Below is a small trained network, with its code and all its weights. Each question gives an input and a target symbol and asks what happens when units are switched off, that is, made to give their printed mean instead of their output.

import numpy as np


def w(rows, s, z=0):
    codes = np.array(rows[::2]) - 128.0
    scale = np.full(codes.shape[1], s)
    scale[-1] = z or s
    return codes * scale


def f(y):
    return np.maximum(y, 0)


def softmax(a):
    e = np.exp(a - a.max(-1, keepdims=True))
    return e / e.sum(-1, keepdims=True)


def log_softmax(a):
    a = a - a.max(-1, keepdims=True)
    return a - np.log(np.exp(a).sum(-1, keepdims=True))


def net(x, mask):
    ids = ['εθλμστφω'.index(c) for c in x.split()]
    T = len(ids)
    res = E[ids] + P[:T]
    r = res
    for j in range(3):
        rows = slice(3 * j, 3 * j + 3)
        q, k, v = (r @ M[0][rows].T for M in (Q, K, V))
        z = softmax(np.where(np.tri(T) > 0, q @ k.T / 3**0.5, -1e9)) @ v
        o = O[0][rows]
        res = res + np.where(mask[j], z, o[:, -1]) @ o[:, :-1]
    y = f(res @ A[0][:, :-1].T + A[0][:, -1])
    res = res + np.where(mask[3:19], y, B[0][:, -1]) @ B[0][:, :-1]
    return log_softmax(res[-1] @ U[:, :-1].T + U[:, -1])


Q, K, V, O, A, B = {}, {}, {}, {}, {}, {}
E = w([
[121,149,138,105,59],'ε',
[225,147,206,180,214],'θ',
[71,136,159,138,106],'λ',
[204,55,86,173,177],'μ',
[149,182,136,92,83],'σ',
[102,192,159,129,136],'τ',
[7,124,114,113,213],'φ',
[83,140,168,78,123],'ω',
],0.013)
P = w([
[99,135,21,114,118],'0',
[100,71,205,106,129],'1',
[102,129,185,196,101],'2',
[142,209,94,176,110],'3',
[170,97,111,1,172],'4',
[137,35,124,92,92],'5',
[120,84,124,249,108],'6',
[147,142,147,133,232],'7',
],0.016)
Q[0] = w([
[90,250,150,148,155],'H1',
[99,148,53,71,125],'H1',
[188,136,98,75,243],'H1',
[161,150,200,157,141],'H2',
[152,187,152,132,92],'H2',
[148,148,71,138,144],'H2',
[134,139,212,188,109],'H3',
[147,169,95,142,196],'H3',
[205,30,170,99,153],'H3',
],0.012)
K[0] = w([
[146,180,46,2,212],'H1',
[47,41,136,78,121],'H1',
[166,38,179,77,134],'H1',
[138,172,42,197,110],'H2',
[128,144,66,108,144],'H2',
[137,102,124,96,148],'H2',
[182,207,105,182,153],'H3',
[124,136,139,35,182],'H3',
[179,107,216,146,119],'H3',
],0.012)
V[0] = w([
[234,189,134,140,98],'H1',
[111,174,148,91,231],'H1',
[129,137,151,77,5],'H1',
[114,193,66,161,80],'H2',
[95,98,103,190,90],'H2',
[141,199,95,225,132],'H2',
[136,101,140,63,147],'H3',
[194,148,124,126,138],'H3',
[225,30,91,144,112],'H3',
],0.011)
O[0] = w([
[85,155,171,31,135,4],'H1',
[108,84,162,155,2,187],'H1',
[63,157,31,105,198,116],'H1',
[133,132,105,61,132,208],'H2',
[162,108,85,153,183,186],'H2',
[164,68,81,58,114,118],'H2',
[73,126,126,181,100,149],'H3',
[93,186,157,120,124,55],'H3',
[151,209,188,164,161,5],'H3',
],0.0094,0.004)
A[0] = w([
[72,161,117,69,142,119],'N1',
[91,142,73,91,10,188],'N2',
[158,108,92,179,167,189],'N3',
[191,134,143,107,184,80],'N4',
[137,120,185,203,98,220],'N5',
[149,158,170,43,172,228],'N6',
[66,188,144,101,83,120],'N7',
[52,155,121,157,84,254],'N8',
[58,151,130,29,42,34],'N9',
[108,116,119,120,206,170],'N10',
[68,128,90,171,122,116],'N11',
[124,150,177,75,149,167],'N12',
[169,114,111,89,144,235],'N13',
[168,195,104,170,164,254],'N14',
[87,131,81,153,148,253],'N15',
[115,174,174,122,89,168],'N16',
],0.012,0.0036)
B[0] = w([
[45,180,77,45,167,183],'N1',
[70,82,194,181,95,248],'N2',
[169,110,203,136,173,224],'N3',
[54,172,132,122,83,164],'N4',
[169,119,40,62,102,254],'N5',
[152,251,91,108,59,200],'N6',
[175,174,235,178,243,152],'N7',
[51,185,110,234,153,206],'N8',
[89,127,254,80,105,190],'N9',
[166,109,77,127,81,199],'N10',
[146,211,141,148,158,209],'N11',
[166,199,86,151,106,172],'N12',
[183,38,166,95,166,194],'N13',
[102,50,118,143,142,181],'N14',
[190,165,126,171,201,237],'N15',
[180,129,133,209,118,161],'N16',
],0.0077,0.0095)
U = w([
[127,166,1,75,158,101],'ε',
[197,221,96,114,85,128],'θ',
[144,171,243,147,149,2],'λ',
[212,77,158,87,216,226],'μ',
[110,114,77,133,33,92],'σ',
[63,85,187,76,117,146],'τ',
[58,160,133,236,168,184],'φ',
[63,208,178,75,187,94],'ω',
],0.0085,0.0071)

Each question gives the input, a string of symbols that net reads in full, and the target symbol t.
The units are the heads (3 rows each of Q, K, V and O) and the neurons (one row each of A and B). Each row of codes is followed by its name. A weight is (code - 128) times the scale printed after its matrix; where a second scale follows, it is the last column's (O, A, B and U).
mask holds one flag per unit, heads first, then neurons. A switched-off unit (its flag False) gives its mean, the last column of its rows in O or B, instead of its output. The means were averaged over made-up inputs and are rounded, as every weight is.
A unit's drop is (log p(t) with every unit on - log p(t) with that unit switched off) / (log p(t) with every unit on - log p(t) with every unit switched off).
The circuit of an input: a set's keep is (log p(t) with only the set's units on - log p(t) with every unit switched off) / (log p(t) with every unit on - log p(t) with every unit switched off). Starting from the 12 units with the biggest drops (on a tie, the unit counted first), units are removed one at a time, each time the one whose removal leaves the highest keep (on an exact tie, the one counted first), for as long as the keep stays at least 0.8.
units of the circuit, in order: the units of the circuit, biggest drop first
unit that matters most: the unit with the biggest drop
k most important neurons: the k neurons with the biggest drops, biggest first
heads that matter: for each layer, one digit per head in row order, 1 if its drop is at least 0.15 and else 0, layers parted by /
input θ θ ω φ ω φ σ σ, target φ: heads that matter : 101
input λ λ ε θ φ ω λ τ, target σ: units of the circuit, in order : H1; N5
input λ ω μ θ φ ω, target θ: units of the circuit, in order : H3; H1; N6
input μ τ λ, target θ: units of the circuit, in order : H3; N5; N2
input ω σ ω σ τ λ, target φ: heads that matter : 110
input θ ω σ σ, target λ: heads that matter : 100
input λ σ ω μ, target μ: heads that matter : 000
input φ ω μ φ ω σ ω ω, target φ: units of the circuit, in order : H1; H3; N8
input μ λ σ φ ω φ, target φ: heads that matter : 010
input μ φ θ λ τ τ, target λ: heads that matter : 101
input φ θ λ, target σ: heads that matter : 100
input ω ε ω ω σ ε ω ω, target ω: units of the circuit, in order : H1; N1
input σ μ φ ω θ μ λ ε, target λ: units of the circuit, in order : H1; H3
input τ ω ω ε, target τ: unit that matters most : H2
input σ φ θ λ τ ω, target λ: 2 most important neurons : N9; N7
input σ τ ω λ λ σ σ, target μ: unit that matters most : H3
input τ ω σ ω, target τ: heads that matter : 011
input σ θ σ λ, target ω: units of the circuit, in order : H1; H2; N9; N5
input φ ε θ λ σ ω θ, target θ: 2 most important neurons : N6; N4
input λ σ λ θ φ φ σ, target λ: units of the circuit, in order : H1; N7
input ω ε τ τ τ, target ε: units of the circuit, in order : H1
input τ ω λ, target τ: heads that matter : 011
input φ τ ε φ λ, target τ: heads that matter : 001
input μ θ τ τ ω θ τ, target τ: heads that matter : 110
input ω ω τ τ λ ω ω, target τ: heads that matter : 101
input σ ω θ λ, target ω: heads that matter : 110
input θ ω λ ω, target λ: heads that matter : 100
